Here is a tiny trained network, its code and every weight. The questions are about switching its units off for an input and a class, where a switched-off unit gives its printed mean instead of its output.

import numpy as np


def w(rows, s, z=0):
    codes = np.array(rows[::2]) - 128.0
    scale = np.full(codes.shape[1], s)
    scale[-1] = z or s
    return codes * scale


def norm(h):
    return h / np.sqrt((h * h).mean(-1, keepdims=True) + 1e-5)


def f(y):
    return np.maximum(y, 0)


def log_softmax(a):
    a = a - a.max(-1, keepdims=True)
    return a - np.log(np.exp(a).sum(-1, keepdims=True))


def net(x, mask):
    res = np.array(x, float).reshape(1, 8) / 4 @ E
    u = 0
    for l in range(2):
        y = f(norm(res) @ A[l][:, :-1].T + A[l][:, -1])
        res = res + np.where(mask[u : u + 16], y, B[l][:, -1]) @ B[l][:, :-1]
        u += 16
    return log_softmax(norm(res)[-1] @ U[:, :-1].T + U[:, -1])


A, B = {}, {}
E = w([
[131,146,3,86,166],'x0',
[203,163,120,141,135],'x1',
[115,143,209,53,171],'x2',
[126,29,118,93,196],'x3',
[100,67,90,146,61],'x4',
[145,144,93,141,104],'x5',
[45,159,121,154,206],'x6',
[123,106,122,186,78],'x7',
],0.0027)
A[0] = w([
[131,113,137,138,110,64],'L0N0',
[170,99,116,164,128,39],'L0N1',
[129,102,151,146,52,18],'L0N2',
[29,144,93,103,108,44],'L0N3',
[153,126,166,87,157,6],'L0N4',
[139,119,125,122,138,118],'L0N5',
[129,191,163,188,131,17],'L0N6',
[193,140,19,125,41,19],'L0N7',
[148,177,156,176,138,45],'L0N8',
[131,74,172,169,2,17],'L0N9',
[141,137,133,132,123,107],'L0N10',
[134,32,48,174,171,22],'L0N11',
[137,145,145,150,144,38],'L0N12',
[182,129,183,71,165,8],'L0N13',
[170,147,57,138,51,30],'L0N14',
[144,181,151,178,138,21],'L0N15',
],0.0074,0.0018)
B[0] = w([
[143,115,143,135,119,138],'L0N0',
[184,161,87,145,125,152],'L0N1',
[170,75,186,156,110,176],'L0N2',
[238,112,65,93,114,180],'L0N3',
[128,145,134,156,196,161],'L0N4',
[120,138,136,145,126,139],'L0N5',
[110,177,135,89,53,177],'L0N6',
[76,232,3,247,169,254],'L0N7',
[115,160,132,55,81,169],'L0N8',
[237,36,196,193,102,227],'L0N9',
[123,112,124,111,122,138],'L0N10',
[13,67,149,99,70,212],'L0N11',
[126,147,125,101,111,137],'L0N12',
[111,174,158,166,212,186],'L0N13',
[89,197,55,224,191,220],'L0N14',
[106,159,125,78,70,166],'L0N15',
],0.014,0.0041)
A[1] = w([
[194,72,183,183,104,7],'L1N0',
[146,138,184,109,249,64],'L1N1',
[127,160,97,187,159,3],'L1N2',
[245,90,42,69,165,81],'L1N3',
[193,94,176,173,91,49],'L1N4',
[178,85,182,178,116,25],'L1N5',
[117,172,176,125,204,90],'L1N6',
[193,87,179,175,103,31],'L1N7',
[154,105,165,162,131,83],'L1N8',
[103,205,174,2,36,3],'L1N9',
[20,22,128,62,85,10],'L1N10',
[139,71,46,48,149,126],'L1N11',
[151,108,125,163,157,120],'L1N12',
[124,152,153,147,182,79],'L1N13',
[145,86,210,99,114,169],'L1N14',
[154,144,107,56,97,108],'L1N15',
],0.0071,0.0019)
B[1] = w([
[176,106,195,185,78,224],'L1N0',
[219,99,84,98,165,253],'L1N1',
[68,152,73,160,121,238],'L1N2',
[90,161,223,158,222,186],'L1N3',
[156,89,187,168,98,221],'L1N4',
[166,119,181,173,82,207],'L1N5',
[175,73,96,87,124,236],'L1N6',
[161,94,184,180,93,217],'L1N7',
[152,130,152,136,91,179],'L1N8',
[137,235,145,28,39,224],'L1N9',
[69,4,98,58,71,218],'L1N10',
[47,124,215,148,168,199],'L1N11',
[120,154,137,98,100,187],'L1N12',
[151,99,83,109,130,199],'L1N13',
[119,180,42,174,132,206],'L1N14',
[125,174,159,84,147,172],'L1N15',
],0.016,0.0029)
U = w([
[232,86,236,242,37,174],'0',
[22,10,137,67,101,120],'1',
[148,249,171,24,30,122],'2',
[80,159,236,116,243,5],'3',
[73,209,31,239,148,207],'4',
[254,81,93,49,235,127],'5',
],0.0089,0.0025)

Each question gives the input, the list of numbers given to net, and the class t.
The units are the neurons (one row each of A and B). Each row of codes is followed by its name. A weight is (code - 128) times the scale printed after its matrix; where a second scale follows, it is the last column's (A, B and U).
mask holds one flag per neuron, layer by layer. A switched-off neuron (its flag False) gives its mean, the last column of its row in B, instead of its output. The means were averaged over made-up inputs and are rounded, as every weight is.
A unit's drop is (log p(t) with every unit on - log p(t) with that unit switched off) / (log p(t) with every unit on - log p(t) with every unit switched off).
The circuit of an input: a set's keep is (log p(t) with only the set's units on - log p(t) with every unit switched off) / (log p(t) with every unit on - log p(t) with every unit switched off). Starting from the 12 units with the biggest drops (on a tie, the unit counted first), units are removed one at a time, each time the one whose removal leaves the highest keep (on an exact tie, the one counted first), for as long as the keep stays at least 0.8.
circuit, biggest first: the units of the circuit, biggest drop first
k most important neurons: the k neurons with the biggest drops, biggest first
k most important neurons of layer l: the k neurons of layer l with the biggest drops, biggest first
drop of u: that unit's drop, to one decimal
input [6,-3,-2,-6,1,-5,5,-1], class 3: circuit, biggest first : [L0N3, L0N7, L1N3]
input [4,-4,-2,6,6,-2,-2,6], class 1: circuit, biggest first : [L0N11]
input [3,-3,-5,0,0,-6,-8,4], class 4: 2 most important neurons of layer 0 : [L0N7, L0N14]
input [5,-2,-1,-8,4,-7,4,-3], class 3: 3 most important neurons : [L0N3, L1N3, L0N7]
input [-2,-4,-6,3,-3,-7,-3,-7], class 5: 2 most important neurons : [L0N13, L0N7]
input [-3,0,5,-8,-2,-7,-8,-6], class 5: 2 most important neurons of layer 1 : [L1N1, L1N6]
input [-5,1,6,6,2,0,5,5], class 5: 3 most important neurons of layer 0 : [L0N9, L0N11, L0N7]
input [6,-6,4,-5,-5,-4,-2,7], class 3: 2 most important neurons of layer 0 : [L0N3, L0N9]
input [-2,-3,-6,8,4,-8,0,0], class 1: 2 most important neurons : [L0N11, L1N10]
input [0,2,3,-5,-6,5,-4,5], class 2: 2 most important neurons : [L0N8, L0N6]
input [-5,-6,-3,4,-3,8,8,5], class 1: 2 most important neurons of layer 0 : [L0N9, L0N7]
input [2,-2,8,-5,-5,-2,5,-1], class 2: 2 most important neurons of layer 0 : [L0N7, L0N14]
input [0,-1,7,0,-6,5,1,6], class 2: 2 most important neurons : [L1N9, L0N6]
input [0,8,-3,7,7,5,-4,6], class 4: circuit, biggest first : [L0N7]
input [6,-2,0,-1,-4,0,3,5], class 3: 2 most important neurons : [L0N3, L0N7]
input [5,-4,5,3,1,1,7,1], class 3: 2 most important neurons : [L0N3, L1N3]
input [3,7,-1,7,1,3,1,-8], class 1: 2 most important neurons : [L0N11, L0N7]
input [4,3,4,-2,4,3,2,-8], class 5: 2 most important neurons of layer 1 : [L1N1, L1N6]
input [7,2,5,-3,4,-4,1,-5], class 3: drop of L0N7 : 0.2
input [5,7,5,3,7,5,7,4], class 1: circuit, biggest first : [L0N11]
input [4,-8,7,5,-7,1,-3,-4], class 5: drop of L1N13 : 0.0
input [-1,5,1,-8,5,-1,-7,-6], class 4: drop of L0N7 : 1.5
input [7,5,2,-7,-1,-6,8,-1], class 2: drop of L1N9 : 0.1
